(in the rows, 128 means zero)
Here are made-up objects, facts about them, and rows of numbers that follow some of those facts. Name the object behind each unnamed row.

There are 3 kinds of fact about the objects: δ, γ, α.
bemal δ d; bepli δ b; bezek δ e; bigim δ a; biklekor δ d; brastak δ e; brestuk δ c; britos δ a; britrom δ b
brofatrus δ d; bronom δ a; bruko δ c; bulel δ b; buro δ d; buvi δ d; dafas δ b; devor δ e; digro δ d
dotol δ a; dribros δ a; drinel δ d; drito δ c; drolivan δ d; drotun δ a; drumek δ a; duzor δ e; fafar δ a
fafli δ b; faklar δ b; fazi δ d; fefisku δ b; fepla δ a; fesu δ b; fevubruk δ e; fidrosta δ c; flibelek δ d
flidris δ c; flinu δ a; flisam δ a; flitre δ a; floflel δ a; flofustir δ b; flogen δ c; floril δ d; fofo δ d
fogun δ b; gaflun δ b; gedron δ e; gegi δ c; gevuk δ a; gidim δ e; giflak δ e; gobram δ c; goni δ a
grepliler δ d; grezen δ b; grikis δ c; grostu δ b; grotrul δ a; grukim δ a; gruskur δ d; guflom δ a; kadru δ c
kiflon δ e; klali δ a; klemik δ e; kletrizok δ a; kletron δ d; klibek δ a; klidrek δ c; klugron δ a; kodri δ a
koplegre δ c; koski δ d; kotrir δ c; kugon δ b; kupor δ b; labodos δ a; laplom δ c; latrapli δ b; lekim δ b
linos δ e; listar δ b; litrun δ b; lobrigul δ c; logre δ e; lokli δ a; loso δ a; lutek δ a; mano δ b
mazul δ c; mestila δ c; mikim δ b; mobri δ e; moskobro δ a; nekle δ d; neplor δ e; nobil δ e; noplek δ a
novigrem δ c; nugopar δ a; nutan δ c; pedra δ b; piflu δ a; pilir δ e; pimas δ a; pledel δ c; plelas δ c
pliben δ a; plitron δ d; plononon δ d; plopor δ d; plutran δ d; pudifa δ d; pudrer δ a; purom δ b; rabiro δ a
riflom δ b; ropu δ b; rutes δ c; ruver δ a; sakle δ b; satrofir δ e; sekobor δ e; sidris δ d; siflil δ b
sifon δ a; sipam δ b; skadris δ a; skapil δ d; skatrar δ c; skedrol δ e; skimer δ d; skirar δ a; skotemes δ d
skugrom δ b; sobrina δ c; stabol δ c; stagro δ d; stebruskal δ d; stene δ a; steru δ c; stoflam δ c; stoflim δ c
stogril δ d; stunak δ e; sutal δ b; teskar δ b; tevis δ c; tigrim δ a; toflin δ b; togu δ c; topaler δ a
trevol δ a; trezul δ b; trifla δ c; tristes δ a; trobu δ a; troflo δ d; trogrin δ a; trokal δ a; troner δ e
trostam δ a; truplus δ d; trure δ c; tutrebon δ a; vavo δ a; vesepul δ a; vetis δ c; vinen δ a; vogo δ b
voplal δ c; vopu δ c; vuvas δ d; zaliflil δ d; zedun δ d; zuvas δ e; zuzem δ b; bepli γ sekobor; bigim γ fafli
biklekor γ laplom; brastak γ floril; brestuk γ fazi; britos γ fefisku; britrom γ gruskur; brofatrus γ stabol; bronom γ skadris; bruko γ stagro; bulel γ fepla
buro γ brofatrus; buvi γ plutran; devor γ stogril; digro γ britrom; dotol γ lutek; dribros γ dotol; drinel γ sifon; drolivan γ grukim; drotun γ nugopar
drumek γ stoflim; duzor γ klemik; fafar γ topaler; fafli γ nobil; faklar γ stoflam; fazi γ gevuk; fefisku γ gedron; fepla γ grezen; fesu γ goni
fevubruk γ fafar; fidrosta γ bigim; flidris γ skirar; flinu γ grostu; flisam γ skugrom; flitre γ giflak; floflel γ fidrosta; flofustir γ plopor; flogen γ stene
floril γ lekim; fogun γ trifla; gaflun γ pledel; gedron γ skotemes; gegi γ bezek; gevuk γ biklekor; gidim γ stunak; giflak γ dribros; gobram γ vesepul
goni γ vuvas; grezen γ koplegre; grikis γ moskobro; grostu γ litrun; grotrul γ buvi; grukim γ brestuk; gruskur γ fevubruk; kadru γ kotrir; kiflon γ pedra
klali γ trevol; kletrizok γ plelas; klibek γ digro; klugron γ klibek; kodri γ fogun; koplegre γ fesu; koski γ duzor; kotrir γ labodos; kugon γ sidris
kupor γ latrapli; labodos γ linos; laplom γ brastak; lekim γ voplal; linos γ buro; litrun γ skedrol; lobrigul γ tevis; logre γ toflin; lokli γ trostam
loso γ zuzem; lutek γ klali; mestila γ purom; mikim γ sipam; mobri γ klugron; moskobro γ koski; nekle γ novigrem; neplor γ flogen; nobil γ vetis
noplek γ drolivan; novigrem γ skatrar; nugopar γ trogrin; nutan γ tutrebon; pedra γ vavo; piflu γ gidim; pilir γ zuvas; pimas γ zedun; pliben γ faklar
plitron γ kodri; plopor γ mobri; plutran γ lobrigul; pudifa γ trokal; pudrer γ vogo; purom γ drinel; riflom γ logre; rutes γ kupor; ruver γ kiflon
sakle γ mestila; sekobor γ vinen; siflil γ trure; sifon γ kadru; skadris γ ruver; skapil γ flinu; skatrar γ sobrina; skedrol γ siflil; skirar γ nekle
skotemes γ lokli; skugrom γ flofustir; sobrina γ floflel; stabol γ troner; stagro γ bronom; stebruskal γ trobu; stene γ devor; steru γ bulel; stoflam γ noplek
stoflim γ flitre; stogril γ riflom; stunak γ bepli; sutal γ drotun; tevis γ pudrer; tigrim γ loso; toflin γ gobram; topaler γ kugon; trevol γ grotrul
trezul γ gegi; trifla γ zaliflil; tristes γ trezul; trobu γ tristes; trogrin γ drumek; trokal γ nutan; troner γ truplus; trostam γ neplor; truplus γ steru
trure γ mikim; tutrebon γ pliben; vavo γ pudifa; vesepul γ bruko; vetis γ stebruskal; vinen γ plitron; voplal γ rutes; vuvas γ tigrim; zedun γ flidris
zuvas γ pimas; zuzem γ skapil; bemal α i; bepli α f; bezek α i; bigim α j; biklekor α i; brastak α h; brestuk α k
britos α k; britrom α j; brofatrus α i; bronom α k; bruko α g; bulel α i; buro α j; buvi α j; dafas α g
devor α f; digro α j; dotol α f; dribros α h; drinel α i; drito α j; drolivan α i; drotun α g; drumek α g
duzor α j; fafar α i; fafli α j; faklar α k; fazi α g; fefisku α f; fepla α g; fesu α g; fevubruk α i
fidrosta α k; flibelek α g; flidris α h; flinu α k; flisam α g; flitre α f; floflel α j; flofustir α h; flogen α f
floril α k; fofo α j; fogun α j; gaflun α i; gedron α i; gegi α i; gevuk α f; gidim α h; giflak α i
gobram α i; goni α j; grepliler α g; grezen α j; grikis α f; grostu α g; grotrul α j; grukim α h; gruskur α k
guflom α h; kadru α h; kiflon α f; klali α g; klemik α i; kletrizok α h; kletron α h; klibek α f; klidrek α h
klugron α j; kodri α f; koplegre α i; koski α i; kotrir α j; kugon α f; kupor α h; labodos α k; laplom α k
latrapli α g; lekim α f; linos α g; listar α k; litrun α h; lobrigul α i; logre α f; lokli α j; loso α f
lutek α i; mano α g; mazul α h; mestila α f; mikim α f; mobri α i; moskobro α g; nekle α i; neplor α i
nobil α f; noplek α f; novigrem α f; nugopar α g; nutan α f; pedra α h; piflu α i; pilir α k; pimas α k
pledel α j; plelas α f; pliben α i; plitron α i; plononon α f; plopor α f; plutran α g; pudifa α f; pudrer α f
purom α g; rabiro α i; riflom α k; ropu α j; rutes α j; ruver α h; sakle α h; satrofir α f; sekobor α g
sidris α f; siflil α i; sifon α k; sipam α i; skadris α j; skapil α i; skatrar α k; skedrol α j; skimer α j
skirar α g; skotemes α f; skugrom α k; sobrina α i; stabol α h; stagro α f; stebruskal α k; stene α f; steru α h
stoflam α f; stoflim α i; stogril α j; stunak α j; sutal α j; teskar α g; tevis α f; tigrim α f; toflin α k
togu α k; topaler α g; trevol α f; trezul α i; trifla α f; tristes α g; trobu α k; troflo α i; trogrin α h
trokal α g; troner α k; trostam α g; truplus α g; trure α f; tutrebon α f; vavo α g; vesepul α h; vetis α g
vinen α h; vogo α k; voplal α g; vopu α g; vuvas α h; zaliflil α k; zedun α k; zuvas α f; zuzem α k

Some objects and their rows:
pilir: [127 182 136 144 112 140 158 140 140  64 204 148 139 142 136 141 149 180
  95  96 116 132 118  85 109  49]
zuvas: [178 146  78 124 106 147 129 150 120 112 124  85 145 148 101 152 150 128
 114  64 165 118 144  66 123 168]
labodos: [147 159 176 145 127  96 139 146 166  84 169 143 127 127 184 185 144 189
 112  96 124 125 123 139 110  33]
linos: [148 116 151 110 106  93 119 166 156 129 154 110 118 130 159 168 148 155
 117  70 162 109 147 107 142 113]
digro: [124 207 158 128 120 118 142 159 144  73 106 118 219 119 107 140 160  90
 109 187 158 174 134 104 183  93]
biklekor: [154  71 138 122 160  96 113 168 141  97  72 136 139 141 103  63 119 140
  95 196 138 108 164  85 146 136]
drumek: [118 119  87 114 109 140 138 175 148 111 119 128  81 137 206 165 130  86
 139 139 145 127 130 129 106 119]
vinen: [116 107 158 132 141 109 134 145 140  98 179 133 155 130 161 142 135 108
 123  98 151 170 118 105 115  99]
lobrigul: [ 92  94  86 132 124 118 118 124 160  99 121 124  41 141 113  97 118  82
 121 151 170 108 135 135 117  96]
stebruskal: [112 191 146 165 110 152 165 148 122  66 174 146 132 140 114 146 151 183
  79 109 101 135 132  66 106  49]
gedron: [ 80 145 108 111 150  95 111 127 162  67 156 114  84 130  67 125 120 131
 108  89 154 114 123  82 159 139]
siflil: [103 101 148 141 133  80 101 145 153  94  80 118  82 134  89 129 125 158
 109  99 180 119 148 112 138 104]
sifon: [143 162 173 144 128 104 141 145 164  79 170 145 131 128 187 178 144 183
 112  97 122 126 121 136 107  33]
klali: [116 114  82 115 103 143 139 173 149 116 117 131  68 137 212 167 128  76
 140 149 146 121 129 136 104 119]
stogril: [ 99 180 127 129 134  98 143 121 153  78 152 111 114 111 134 171 132 119
  95  82  70 142 119  67 159 152]
flidris: [105 100 145 154 129 131 142 113 121 107 218 125 140 147 106 107 146 120
 105  35 140 165 129  74  86  80]
flisam: [124 186 131 105 139 124 118 169 149  86 120 114 209 135 136 159 151 102
 141 130 166 151 135 113 149 106]
stoflam: [229 102  85 112 147 110 113 127 146 132  78  91 185 145 164 100 138 102
 126 110 104 111 159 101 121 178]
sutal: [128 129 110 147  95 122 145 148 146  98 107 132  88 130 194 147 135 103
 118 138 126 153 128 123 116 112]
listar: [120 185 149 152 114 112 148 133 155  63 134 149 136 132 181 145 144 167
 107 121  92 147 127 115 118  52]

Which object is each row?
No name comes twice in this set of rows, the named rows included.
[140 179  70 116 134 111 112  97 156 104 123  66 127 127 118 168 138  84
 126  31 100 117 131  87 143 183] -> flogen
[ 97 172 130 117 167 112 101 152 153  53 104 117 182 136  60 116 133 107
 131 168 208 146 132 115 163  93] -> fafar
[121 207 146 135 121 108 132 146 147  67  94 119 225 127 124 139 158  99
 126 157 159 187 131 118 167  93] -> britrom
[148 150 124 121 162  99 131 127 154  81 158 120 148 126 174 156 126 132
 117  69  78 143 116  88 120 146] -> skadris
[171 201 102 111 136 133 112 161 142  87  70  81 235 133 110 169 155  76
 144 147 193 152 137 119 167 148] -> klibek
[104 118 111 129 138 124 116 148 130  79 155 122  97 149  52 104 128 154
 100  92 185 112 137  69 125 115] -> bezek
[135 159 184 156 106  83 139 142 164  86 135 143 117 124 188 173 148 199
 104  89 110 133 133 133 121  35] -> zuzem
[126 151 122 166 111 148 143 143 108  88 139 119 138 150 117 141 147 159
 100  54 129 156 135  63  92 106] -> fafli
[150  74 138 117 165  92 113 161 144  95  77 137 135 139 102  64 117 143
  95 185 129 109 162  80 144 142] -> drolivan
[110 171 123 153  93 123 160 144 158  71 128 157  90 131 203 145 138 139
 111 156  94 147 123 135 112  51] -> vogo
[150 155 181 137 105  85 144 139 173  93 189 143 114 124 182 170 151 203
 100  92 130 115 129 128 129  36] -> troner
[179  99 138 109 137 112 131 184 139 122  86 132 188 141 174 101 138 133
 104 167  91 121 167  79 138 146] -> fazi
[132 115 164 131 103  82 114 163 155 131 100 109 111 131 166 180 146 161
 118  60 147 121 155 119 131 105] -> fesu

The same objects again, as new rows of numbers:
Named rows:
plopor: [114 167 148 101 139 108 111  98 138 112 110 120  85  94 149  90 111 119
 122 107 125 177 118 173 160 109 131 152 136 149 105  64 156]
kugon: [106 164 147  93 145 102 103  94 136 110 112 117  93  94 144  97 102 131
 114 114 118 177 113 181 159 107 132 143 137 150 108  57 149]
britrom: [113 146 131  56 119 122 157  78 165  99 109  99  98 102 119 116 100 163
  99 154  95 167 162 145 146 117 120 157 177 170  86  91 157]
klali: [117 163  93  70 154 103 153 111 142 108 123  73 112 100 159  67 111 116
  92 125 132 148  74 168 166 118 161 150  47 145 117 125 108]
drotun: [117 170  96  62 162  98 155 113 137 116 125  76 115  98 155  64 122 121
  95 130 126 148  70 169 169 118 157 151  48 140 119 117 122]
sakle: [112 148 100  41 135 122 188 105 165 112 118  80 112 102 121 107 111 154
  86 169  99 159 138 148 152 119 131 148 120 156  92 122 150]
devor: [117 174 156  86 139 104 110  87 130 125 116 118  86  78 148  94 109 115
 126 105 120 173 122 177 155 116 137 158 143 147 109  71 151]
fevubruk: [117 154 107  95 155 109 164 106 134 111 112 112 132  83 141  65 139 122
 108 101 120 161  75 197 179 109 140 152  88 121 133 128 142]
purom: [109 166 101  69 174 108 159 128 150 123 123  82 111  96 149  77 116 122
  94 139 116 162  77 184 170 115 151 130  51 127 120 113 134]
togu: [106 157 129  73 165 134 175  81 140  89  95 106 133 112 132  82 131 137
  94 133 108 140 136 185 183 127 109 139 122 138 122 132 146]
satrofir: [109 175 160  94 149 105 112  93 110 104 114 124 100 115 150  92 107 116
 111 112 141 163 135 176 165 114 122 148 138 154 112  67 157]
mestila: [111 170 150  98 142 118 100  98 138 119 101 120  92  92 149  90 112 125
 112 109 114 176 118 178 156 111 123 152 126 146 104  60 150]
tristes: [116 172  97  57 168 100 155 112 138 122 123  82 116 100 153  62 126 128
 102 131 123 146  66 163 170 115 158 150  41 141 120 113 132]
britos: [117 155 112  65 147 109 176  66 146  89 106  92 124  91 132  64 134 151
 104 127  97 142 106 169 175 123 133 166 133 144 124 120 135]
brastak: [121 151 101  46 121 117 197 112 166 105 118  78 110 112 124 102 126 144
  92 160 105 153 138 139 157 125 121 167 105 162  90 118 159]
drito: [109 158 145  55 127 136 157  81 141 100 102 109 111 123 124 116 111 151
  91 156 110 152 188 147 153 125 100 153 169 171  85 100 163]
vuvas: [121 159 102  53 133 130 200 114 163 113 115  80 102 102 126  91 122 145
  85 168 106 160 147 137 149 121 130 159 134 141  91 124 162]
topaler: [116 172  96  61 163  99 156 113 137 120 124  76 115  98 154  63 124 123
  96 131 124 147  71 167 168 118 157 151  47 139 120 113 126]
pudifa: [111 168 150  94 136  98 114 100 135 112 114 115  85  90 145  98 123 114
 126 107 117 178 115 179 167 118 123 154 134 150 104  58 159]
stabol: [120 160 104  50 134 140 188 112 164 120 107  81 110 101 127  94 122 151
  76 168  96 156 147 144 145 121 123 157 121 142  89 122 155]

Rows to name:
No name comes twice in this set of rows, the named rows included.
[117 153 112  62 153 112 174  64 151  92 104  99 128  97 130  61 133 158
 112 124 100 140 100 162 175 118 135 163 122 150 124 120 142] -> trobu
[121 148 123  57 102 115 154  64 154  86 110  90 101 106 128 102  98 159
  96 144 107 154 159 129 142 120 127 178 178 182  85 100 136] -> grotrul
[119 154 112  63 151 112 175  65 150  90 105  95 125  94 131  61 133 155
 109 125  97 140 102 165 176 120 135 165 126 149 123 120 140] -> pimas
[109 165 149  96 133 107 103 106 141 111 103 115  96  98 145  99 125 121
 114 108 109 175 111 183 165 116 110 154 111 154 101  48 153] -> stoflam
[115 176 149  76 138  93 100  73 118 121 118 111  93  79 149  85 110 127
 120 107 118 165 110 171 156 115 144 163 148 154 109  63 138] -> stene
[118 152 104  40 136 141 183 104 171 123 108  93 116 107 124 101 119 154
  96 160 101 152 141 139 151 119 124 153  96 159  87 130 159] -> flidris
[106 150 106  91 164 107 155 104 133 109 112 110 137  82 137  74 133 131
 101 110 115 165  73 208 180 106 139 134  92 119 134 123 137] -> gaflun
[118 157 104  47 132 139 186 111 166 120 108  82 111 102 127  97 121 148
  81 166  97 155 147 145 148 123 122 156 115 148  88 124 153] -> kadru
[114 169 151  96 141 108 111  93 136 118 112 121  83  87 148  91 111 116
 125 107 123 177 120 176 158 113 134 152 143 146 105  69 155] -> skotemes
[108 151 104  93 163 107 155 107 135 111 111 109 133  79 136  71 133 133
  98 112 112 167  70 208 178 105 141 136  98 114 134 119 138] -> siflil
[117 156 133  62 117 138 158  84 161 108  98 101  98 101 124 105 112 158
  93 153  92 163 171 142 142 119 108 166 175 159  83  90 163] -> kotrir
[120 161 104  20 126 108 186  84 147 122 127  73 113  88 124  98 122 148
  96 161 100 146 136 140 153 130 140 168 132 162  92 129 140] -> vesepul
[115 147  97  93 144 102 150  90 127  97 112 102 137  85 147  59 127 127
  97  97 128 152  67 191 173 108 148 157  92 134 131 133 111] -> lutek
[115 154 105  99 158 112 167 112 136 111 110 113 127  82 141  64 143 121
 105 104 120 166  77 198 178 108 138 145  98 113 131 127 147] -> drinel
[111 152 115  78 160 122 179  82 160  91 100  94 119  89 128  73 126 153
  94 138  89 157 114 184 171 116 128 146 143 126 126 116 144] -> zuzem

Now the same objects, written a new way:
Some objects and their rows:
goni: [ 95 120 146  53 148 116  87 127 185 103 149 180 102 183 131 125 194 159
 110 127 139 118  84 130 147 138 161 132 156 176 150 139 110]
tigrim: [ 83 106 154 121 139 126 107 137 176 128 123 199 133 137 155  91 187 179
 119 125 153  92 117 138 148 126 142 127 153 116 100 158 102]
skapil: [121  95 144  50 159  53  75 128 154  87 139 159 125 163 115  99 142 170
  99 150 155 118 103 123 141 138 166 121 125 137 102 148 147]
tristes: [ 76 111 148 136 139 121  94 127 173 149 121 138 170 139 163 108 165 206
 105 138 151  84 114 155 156 108 129 119 143  99 106 178 101]
dafas: [100 122 147 107 155 126  88 141 162 170  91 138 178 133 164  94 173 210
 114 131 172 105 129 151 155  95 120 142 138 107 103 148  99]
kiflon: [ 99  85 151 135 136 128 124 129 165 132 105 162 133 140 166  97 181 199
 128 123 162  93 124 157 167 136 140 120 124 136 116 142 118]
flitre: [ 75 103 158 130 140 120 105 135 170 133 129 163 152 135 153  98 189 187
 122 128 156  92 120 151 162 125 143 109 138 127 121 172 100]
giflak: [ 91  89 160  86 153  79  97 128 140  89 123 162 144 124 119  95 173 195
 121 131 142  88 123 128 185 120 137 100 119 134  98 176 141]
zuvas: [ 90 106 150  99 144  99  90 129 173 133 159 130 137 185 164 104 162 175
 115 137 163 128 111 164 144 140 168 131 136 153 130 152 127]
tutrebon: [ 77  96 147 124 145 136 110 133 181 132 117 170 138 128 160 105 185 202
 135 124 169  91 123 149 161 149 140 115 115 120 119 142 109]
lutek: [ 84 102 160  41 172  73  56 113 167  98 151 132 136 163 118  93 153 184
 102 146 147 114 106 129 159 134 167  98 121 146 120 167 142]
vinen: [ 93 118 141  70 133 111  99 112 162 104 104 139 137 119 129 136 191 193
 118 133 131  77  94 131 173 107 116 113 138 135 129 154 102]
toflin: [119 102 161  77 108 108 100  92 156 125  85 116 122 109 144 104 188 177
 132 135 143  71 100 141 168 104 115 104 134 137 124 139 112]
satrofir: [103 117 154  71 157 112  85 147 168 152 130 127 142 181 163  85 165 188
 119 139 176 140 128 155 138 123 165 144 132 169 129 137 114]
skatrar: [ 82 122 155  72 109  84 102 113 151 108 130 104 149 106 130 119 192 176
 146 142 138  75 107 146 169 103 113 111 140 135 123 177 105]
steru: [106 122 138  68 130 107 110 117 162  98 102 162 129 127 129 133 191 178
 121 132 126  77  89 123 164 104 109 139 155 133 104 151 109]
litrun: [104 119 142  68 127 105  96 112 160 108 104 156 138 120 128 137 193 182
 122 128 128  81  89 128 171 107 107 131 145 125 118 147 109]
biklekor: [ 98  86 138  85 152  77 104 137 146  79 120 170 149 111 110 112 169 200
 130 137 167  93 123 126 172 148 138 108  91 110  97 150 137]
klugron: [ 88 105 153  94 139 126 115 130 166 109 121 189 123 135 124 129 219 178
 128 118 141  91  99 136 183 128 133 109 143 155 152 157  96]
gruskur: [113 111 139  80  95  78 111 114 144 101 109 126 140 103 132 125 183 175
 138 149 151  76 104 140 153 111 116 116 128 133 120 154 105]

Rows to name:
No name comes twice in this set of rows, the named rows included.
[125 125 124  45 129  76  88 114 164  96 130 132 123 165 127 143 158 169
 100 152 139 112  76 132 133 122 140 144 144 149 129 136 116] -> vuvas
[ 81  88 151  71 168 106  91 121 164  93 107 168 136 110 120 101 172 210
 131 128 155  87 123 121 179 144 136  97  96 117 100 148 139] -> pliben
[108  86 138 139 127 112 127 142 162 130 110 166 139 131 151 110 177 194
 127 134 180  97 121 155 156 146 140 119 114 123 124 141 111] -> pudifa
[129 136 134  17 124  79  73 124 148 127 108  85 138 143 135 114 165 174
 132 166 175 124 111 141 126 106 142 138 122 170 135 124 100] -> zaliflil
[102  96 150  55 158  45  69 128 144  94 160 124 145 162 109 105 146 180
 100 156 160 122 107 138 157 133 167 103 118 145 123 171 143] -> nekle
[ 87 115 152  88 151 113  80 128 191 128 151 165 123 183 159  93 164 169
 107 132 156 120 105 144 128 141 172 133 151 140 116 143 116] -> loso

